Below are the code and all the weights of a small trained network. Each question names an input and a class and asks about switching units off, where a switched-off unit gives its printed mean instead of its output.

import numpy as np


def w(rows, s, z=0):
    codes = np.array(rows[::2]) - 128.0
    scale = np.full(codes.shape[1], s)
    scale[-1] = z or s
    return codes * scale


def f(y):
    return y / 2 * (1 + np.tanh(0.7978845608 * (y + 0.044715 * y**3)))


def log_softmax(a):
    a = a - a.max(-1, keepdims=True)
    return a - np.log(np.exp(a).sum(-1, keepdims=True))


def net(x, mask):
    res = np.array(x, float).reshape(1, 8) / 4 @ E
    y = f(res @ A[0][:, :-1].T + A[0][:, -1])
    res = res + np.where(mask, y, B[0][:, -1]) @ B[0][:, :-1]
    return log_softmax(res[-1] @ U[:, :-1].T + U[:, -1])


A, B = {}, {}
E = w([
[136,191,206,92,123,113,50,48,73,159,109],'x0',
[89,151,186,137,140,148,109,86,124,84,165],'x1',
[54,110,146,83,170,94,137,172,166,168,211],'x2',
[136,135,136,136,201,180,148,88,69,135,105],'x3',
[169,114,89,49,74,102,152,101,83,172,118],'x4',
[213,137,141,65,69,112,73,109,142,132,254],'x5',
[177,182,143,142,79,96,128,126,171,232,116],'x6',
[108,93,155,144,9,131,156,90,78,147,101],'x7',
],0.0078)
A[0] = w([
[175,133,149,136,150,165,131,59,42,103,106,96],'n1',
[152,120,113,174,79,139,175,139,125,193,79,162],'n2',
[207,153,153,114,98,130,61,106,131,118,186,103],'n3',
[123,130,129,161,101,128,108,116,94,120,5,124],'n4',
[141,90,79,178,98,151,160,167,154,48,149,131],'n5',
[202,141,70,132,191,117,116,165,153,160,80,103],'n6',
[130,173,121,86,113,122,127,110,147,156,116,4],'n7',
[98,75,99,82,112,125,136,147,86,133,175,89],'n8',
],0.022,0.0036)
B[0] = w([
[169,114,52,127,123,206,122,166,125,108,34,244],'n1',
[146,148,140,166,60,115,71,58,150,198,139,220],'n2',
[118,134,220,127,88,98,106,47,115,58,195,236],'n3',
[60,129,199,140,140,152,185,139,106,82,22,251],'n4',
[162,135,57,203,183,87,215,128,181,26,147,227],'n5',
[154,93,9,163,160,175,118,160,156,137,142,216],'n6',
[146,115,88,126,114,132,164,123,135,85,129,160],'n7',
[160,105,98,39,107,142,116,155,90,126,141,176],'n8',
],0.014,0.019)
U = w([
[195,113,130,101,50,67,114,89,137,114,187,135],'0',
[125,115,176,133,44,148,129,87,87,120,53,152],'1',
[145,83,50,168,146,153,195,169,145,99,72,182],'2',
[105,64,122,29,112,98,154,194,69,155,134,102],'3',
[20,150,233,182,218,105,157,110,154,82,133,139],'4',
[77,120,154,127,254,190,41,157,123,147,159,147],'5',
[148,119,96,149,65,92,121,114,165,219,107,60],'6',
[148,150,151,133,119,112,143,164,111,127,111,3],'7',
],0.007,0.0053)

Each question gives the input, the list of numbers given to net, and the class t.
The units are the neurons (one row each of A and B). Each row of codes is followed by its name. A weight is (code - 128) times the scale printed after its matrix; where a second scale follows, it is the last column's (A, B and U).
mask holds one flag per neuron, in row order. A switched-off neuron (its flag False) gives its mean, the last column of its row in B, instead of its output. The means were averaged over made-up inputs and are rounded, as every weight is.
A unit's drop is (log p(t) with every unit on - log p(t) with that unit switched off) / (log p(t) with every unit on - log p(t) with every unit switched off).
The circuit of an input: a set's keep is (log p(t) with only the set's units on - log p(t) with every unit switched off) / (log p(t) with every unit on - log p(t) with every unit switched off). Starting from all 8 units, units are removed one at a time, each time the one whose removal leaves the highest keep (on an exact tie, the one counted first), for as long as the keep stays at least 0.8.
circuit, biggest first: the units of the circuit, biggest drop first
unit that matters most: the unit with the biggest drop
k most important neurons: the k neurons with the biggest drops, biggest first
drop when u is switched off: that unit's drop, to one decimal
input [5,-1,-7,5,-7,4,-1,-4], class 1: 4 most important neurons	n3, n5, n1, n7
input [-2,7,-3,-1,8,-7,8,7], class 1: unit that matters most	n4
input [-3,0,4,0,1,5,-4,7], class 0: 2 most important neurons	n4, n1
input [-5,8,-1,-2,1,-2,7,3], class 6: 2 most important neurons	n3, n4
input [8,-3,-5,5,-7,1,3,0], class 1: 2 most important neurons	n5, n3
input [3,-3,5,-1,-7,1,5,-5], class 5: circuit, biggest first	n5, n4, n2
input [-5,-6,-4,5,6,-4,8,3], class 6: 3 most important neurons	n2, n6, n3
input [2,8,3,3,0,6,1,7], class 0: 2 most important neurons	n4, n3
input [5,-6,5,-2,-8,1,-5,-6], class 5: circuit, biggest first	n5, n1, n3
input [4,4,7,8,3,-8,0,7], class 1: 3 most important neurons	n5, n6, n4
input [-7,5,0,1,-4,8,-2,-2], class 4: 3 most important neurons	n1, n5, n2
input [3,3,-7,2,5,0,0,-2], class 1: 3 most important neurons	n5, n6, n3
input [-3,7,-4,-8,-2,0,7,8], class 1: 3 most important neurons	n2, n4, n6
input [4,3,6,-5,-5,-2,2,-4], class 4: unit that matters most	n1
input [5,-4,-8,-4,1,-2,-4,-1], class 1: 4 most important neurons	n5, n4, n6, n7
input [-3,0,-7,-4,-6,5,3,8], class 4: 3 most important neurons	n5, n1, n8
input [-8,-4,8,-8,7,-6,5,6], class 0: 2 most important neurons	n8, n2
input [-7,4,4,-7,-8,8,3,-6], class 4: drop when n7 is switched off	0.0
input [2,-1,2,-2,1,-7,-3,-4], class 4: drop when n8 is switched off	0.3
input [1,4,8,-3,0,8,-6,4], class 0: unit that matters most	n3
input [4,-3,-3,-3,-7,4,-7,4], class 4: drop when n6 is switched off	0.5
